Here is a tiny trained network, its code and every weight. The questions are about switching its units off for an input and a class, where a switched-off unit gives its printed mean instead of its output.

import numpy as np


def w(rows, s, z=0):
    codes = np.array(rows[::2]) - 128.0
    scale = np.full(codes.shape[1], s)
    scale[-1] = z or s
    return codes * scale


def f(y):
    return np.maximum(y, 0)


def log_softmax(a):
    a = a - a.max(-1, keepdims=True)
    return a - np.log(np.exp(a).sum(-1, keepdims=True))


def net(x, mask):
    res = np.array(x, float).reshape(1, 7) / 4 @ E
    y = f(res @ A[0][:, :-1].T + A[0][:, -1])
    res = res + np.where(mask, y, B[0][:, -1]) @ B[0][:, :-1]
    return log_softmax(res[-1] @ U[:, :-1].T + U[:, -1])


A, B = {}, {}
E = w([
[127,128,129,126,130,128,131],'x0',
[126,139,219,60,35,158,32],'x1',
[248,172,140,165,75,177,191],'x2',
[126,129,130,130,128,132,130],'x3',
[126,126,125,126,126,130,129],'x4',
[130,129,127,122,130,130,126],'x5',
[188,1,145,175,154,146,77],'x6',
],0.008)
A[0] = w([
[249,105,109,166,116,168,201,112],'n1',
[219,191,140,138,63,152,166,180],'n2',
[117,115,125,150,125,158,102,150],'n3',
[179,52,187,100,74,141,33,3],'n4',
[93,101,126,126,189,141,144,189],'n5',
[76,71,95,143,151,130,97,213],'n6',
[86,207,194,75,58,134,117,123],'n7',
[85,206,94,115,182,125,211,228],'n8',
[167,49,129,169,179,101,167,139],'n9',
[83,156,85,147,117,131,166,170],'n10',
[6,135,117,80,102,132,93,211],'n11',
[83,80,130,178,180,121,115,158],'n12',
[81,101,136,73,141,157,118,161],'n13',
],0.014,0.0035)
B[0] = w([
[171,172,163,250,103,139,63,247],'n1',
[207,159,104,81,77,183,217,232],'n2',
[138,120,140,119,153,112,124,151],'n3',
[106,167,144,145,157,9,216,230],'n4',
[123,74,116,86,150,133,112,170],'n5',
[99,55,105,74,150,143,116,191],'n6',
[102,147,85,107,69,221,81,227],'n7',
[118,140,162,147,161,21,185,219],'n8',
[166,92,129,144,131,186,51,210],'n9',
[129,130,150,132,131,69,148,172],'n10',
[52,187,148,191,123,124,47,226],'n11',
[118,59,105,71,144,152,115,185],'n12',
[95,138,146,167,151,111,101,175],'n13',
],0.021,0.014)
U = w([
[45,124,138,92,182,11,142,214],'0',
[123,169,138,204,77,209,2,159],'1',
[217,166,154,152,113,53,237,152],'2',
[153,153,32,32,45,251,154,4],'3',
[145,34,66,57,163,193,74,73],'4',
],0.0051,0.0015)

Each question gives the input, the list of numbers given to net, and the class t.
The units are the neurons (one row each of A and B). Each row of codes is followed by its name. A weight is (code - 128) times the scale printed after its matrix; where a second scale follows, it is the last column's (A, B and U).
mask holds one flag per neuron, in row order. A switched-off neuron (its flag False) gives its mean, the last column of its row in B, instead of its output. The means were averaged over made-up inputs and are rounded, as every weight is.
A unit's drop is (log p(t) with every unit on - log p(t) with that unit switched off) / (log p(t) with every unit on - log p(t) with every unit switched off).
The circuit of an input: a set's keep is (log p(t) with only the set's units on - log p(t) with every unit switched off) / (log p(t) with every unit on - log p(t) with every unit switched off). Starting from the 12 units with the biggest drops (on a tie, the unit counted first), units are removed one at a time, each time the one whose removal leaves the highest keep (on an exact tie, the one counted first), for as long as the keep stays at least 0.8.
circuit, biggest first: the units of the circuit, biggest drop first
most important unit: the unit with the biggest drop
k most important neurons: the k neurons with the biggest drops, biggest first
drop of u: that unit's drop, to one decimal
input [-4,6,8,4,4,-3,-3], class 3: circuit, biggest first : (n2)
input [-1,-4,0,-8,-5,4,6], class 4: 3 most important neurons : (n11, n12, n6)
input [8,-4,4,1,-4,-3,0], class 2: 2 most important neurons : (n7, n11)
input [-1,1,1,2,2,-3,-6], class 3: circuit, biggest first : (n7, n1)
input [3,-4,0,-1,-8,6,1], class 4: 2 most important neurons : (n4, n11)
input [2,1,2,8,7,1,-7], class 3: 3 most important neurons : (n7, n4, n1)
input [-1,3,7,-6,8,6,-7], class 3: 2 most important neurons : (n7, n2)
input [5,0,-2,4,-1,-5,8], class 4: 2 most important neurons : (n9, n8)
input [1,2,-2,-5,-5,0,1], class 0: 2 most important neurons : (n1, n9)
input [2,7,2,-8,-2,-6,-6], class 3: 2 most important neurons : (n1, n2)
input [1,1,4,-1,8,0,3], class 2: 3 most important neurons : (n7, n11, n2)
input [3,1,-5,5,-8,3,2], class 0: 2 most important neurons : (n1, n7)
input [-5,3,6,-7,-3,-4,-5], class 3: drop of n2 : 0.1
input [5,3,8,1,1,4,-3], class 3: most important unit : n2
input [8,0,7,3,-2,6,-2], class 2: drop of n1 : 0.5
input [3,-7,-2,1,2,7,-5], class 0: drop of n2 : 0.1
